Below is a small trained network, with its code and all its weights. Each question gives an input and a class and asks what happens when units are switched off, that is, made to give their printed mean instead of their output.

import numpy as np


def w(rows, s, z=0):
    codes = np.array(rows[::2]) - 128.0
    scale = np.full(codes.shape[1], s)
    scale[-1] = z or s
    return codes * scale


def norm(h):
    return h / np.sqrt((h * h).mean(-1, keepdims=True) + 1e-5)


def f(y):
    return np.maximum(y, 0)


def log_softmax(a):
    a = a - a.max(-1, keepdims=True)
    return a - np.log(np.exp(a).sum(-1, keepdims=True))


def net(x, mask):
    res = np.array(x, float).reshape(1, 3) / 4 @ E
    u = 0
    for l in range(4):
        y = f(norm(res) @ A[l][:, :-1].T + A[l][:, -1])
        res = res + np.where(mask[u : u + 3], y, B[l][:, -1]) @ B[l][:, :-1]
        u += 3
    return log_softmax(norm(res)[-1] @ U[:, :-1].T + U[:, -1])


A, B = {}, {}
E = w([
[151,236,109,242,111,95,192,98],'x0',
[116,51,18,175,39,129,2,112],'x1',
[145,197,246,90,166,240,66,118],'x2',
],0.0056)
A[0] = w([
[88,2,167,120,109,65,122,203,2],'0.n1',
[148,188,151,193,85,176,151,100,75],'0.n2',
[148,141,191,132,48,245,8,133,68],'0.n3',
],0.0064,0.0022)
B[0] = w([
[157,72,128,114,58,133,141,34,197],'0.n1',
[239,132,185,185,85,110,148,78,181],'0.n2',
[38,69,197,129,254,63,15,118,254],'0.n3',
],0.0064,0.0057)
A[1] = w([
[167,115,46,141,2,120,146,96,53],'1.n1',
[175,189,169,170,92,152,126,104,254],'1.n2',
[125,147,176,105,203,128,178,172,63],'1.n3',
],0.0082,0.0019)
B[1] = w([
[122,143,93,136,108,60,176,26,255],'1.n1',
[187,25,69,132,140,165,169,168,222],'1.n2',
[102,197,130,177,2,117,140,182,239],'1.n3',
],0.0077,0.0052)
A[2] = w([
[204,137,3,63,121,216,196,243,6],'2.n1',
[24,181,50,146,162,45,189,159,70],'2.n2',
[174,177,42,153,51,125,219,72,61],'2.n3',
],0.0046,0.0012)
B[2] = w([
[145,156,103,186,151,212,179,120,157],'2.n1',
[110,77,94,113,143,135,1,96,182],'2.n2',
[78,129,64,41,186,147,129,58,255],'2.n3',
],0.009,0.0048)
A[3] = w([
[223,111,138,226,115,150,59,75,92],'3.n1',
[30,149,57,210,58,57,109,96,153],'3.n2',
[80,255,183,59,52,141,85,154,2],'3.n3',
],0.0067,0.003)
B[3] = w([
[81,145,175,48,12,95,88,167,179],'3.n1',
[185,87,199,143,21,170,123,195,254],'3.n2',
[175,129,159,154,1,48,124,201,183],'3.n3',
],0.0092,0.0054)
U = w([
[58,107,175,84,205,144,26,93,158],'0',
[85,176,74,128,209,137,136,144,5],'1',
[136,81,39,137,74,105,167,39,170],'2',
[129,135,198,136,22,123,118,199,191],'3',
[98,174,88,126,204,152,129,146,3],'4',
[159,202,111,190,157,176,249,141,118],'5',
],0.013,0.0045)

Each question gives the input, the list of numbers given to net, and the class t.
The units are the neurons (one row each of A and B). Each row of codes is followed by its name. A weight is (code - 128) times the scale printed after its matrix; where a second scale follows, it is the last column's (A, B and U).
mask holds one flag per neuron, layer by layer. A switched-off neuron (its flag False) gives its mean, the last column of its row in B, instead of its output. The means were averaged over made-up inputs and are rounded, as every weight is.
A unit's drop is (log p(t) with every unit on - log p(t) with that unit switched off) / (log p(t) with every unit on - log p(t) with every unit switched off).
The circuit of an input: a set's keep is (log p(t) with only the set's units on - log p(t) with every unit switched off) / (log p(t) with every unit on - log p(t) with every unit switched off). Starting from all 12 units, units are removed one at a time, each time the one whose removal leaves the highest keep (on an exact tie, the one counted first), for as long as the keep stays at least 0.8.
units of the circuit, in order: the units of the circuit, biggest drop first
top k neurons: the k neurons with the biggest drops, biggest first
top k neurons in layer l: the k neurons of layer l with the biggest drops, biggest first
drop of u: that unit's drop, to one decimal
input [5,5,6], class 0: top 2 neurons	[0.n3, 1.n3]
input [1,-7,1], class 5: units of the circuit, in order	[0.n3, 3.n2]
input [1,8,5], class 0: top 2 neurons	[0.n3, 1.n3]
input [-6,-4,-3], class 2: units of the circuit, in order	[0.n3, 3.n2]
input [-1,8,2], class 0: top 2 neurons in layer 1	[1.n3, 1.n1]
input [3,1,7], class 0: top 2 neurons	[0.n3, 3.n2]
input [4,-6,7], class 5: units of the circuit, in order	[1.n2, 3.n2]
input [-4,-4,7], class 3: top 2 neurons	[3.n3, 1.n3]
input [5,6,7], class 0: top 2 neurons in layer 1	[1.n3, 1.n1]
input [2,-5,-3], class 5: top 4 neurons	[0.n3, 2.n1, 1.n2, 1.n1]
input [-8,-8,5], class 3: units of the circuit, in order	[1.n3]
input [6,8,2], class 3: top 2 neurons in layer 3	[3.n1, 3.n2]
input [-8,-8,7], class 3: top 2 neurons	[1.n3, 3.n3]
input [2,-7,4], class 5: top 2 neurons	[1.n2, 0.n3]
input [4,7,8], class 0: drop of 0.n3	1.8
input [0,3,2], class 0: drop of 0.n3	0.5
input [0,1,5], class 0: drop of 0.n3	1.4
input [2,3,7], class 0: drop of 0.n3	1.8
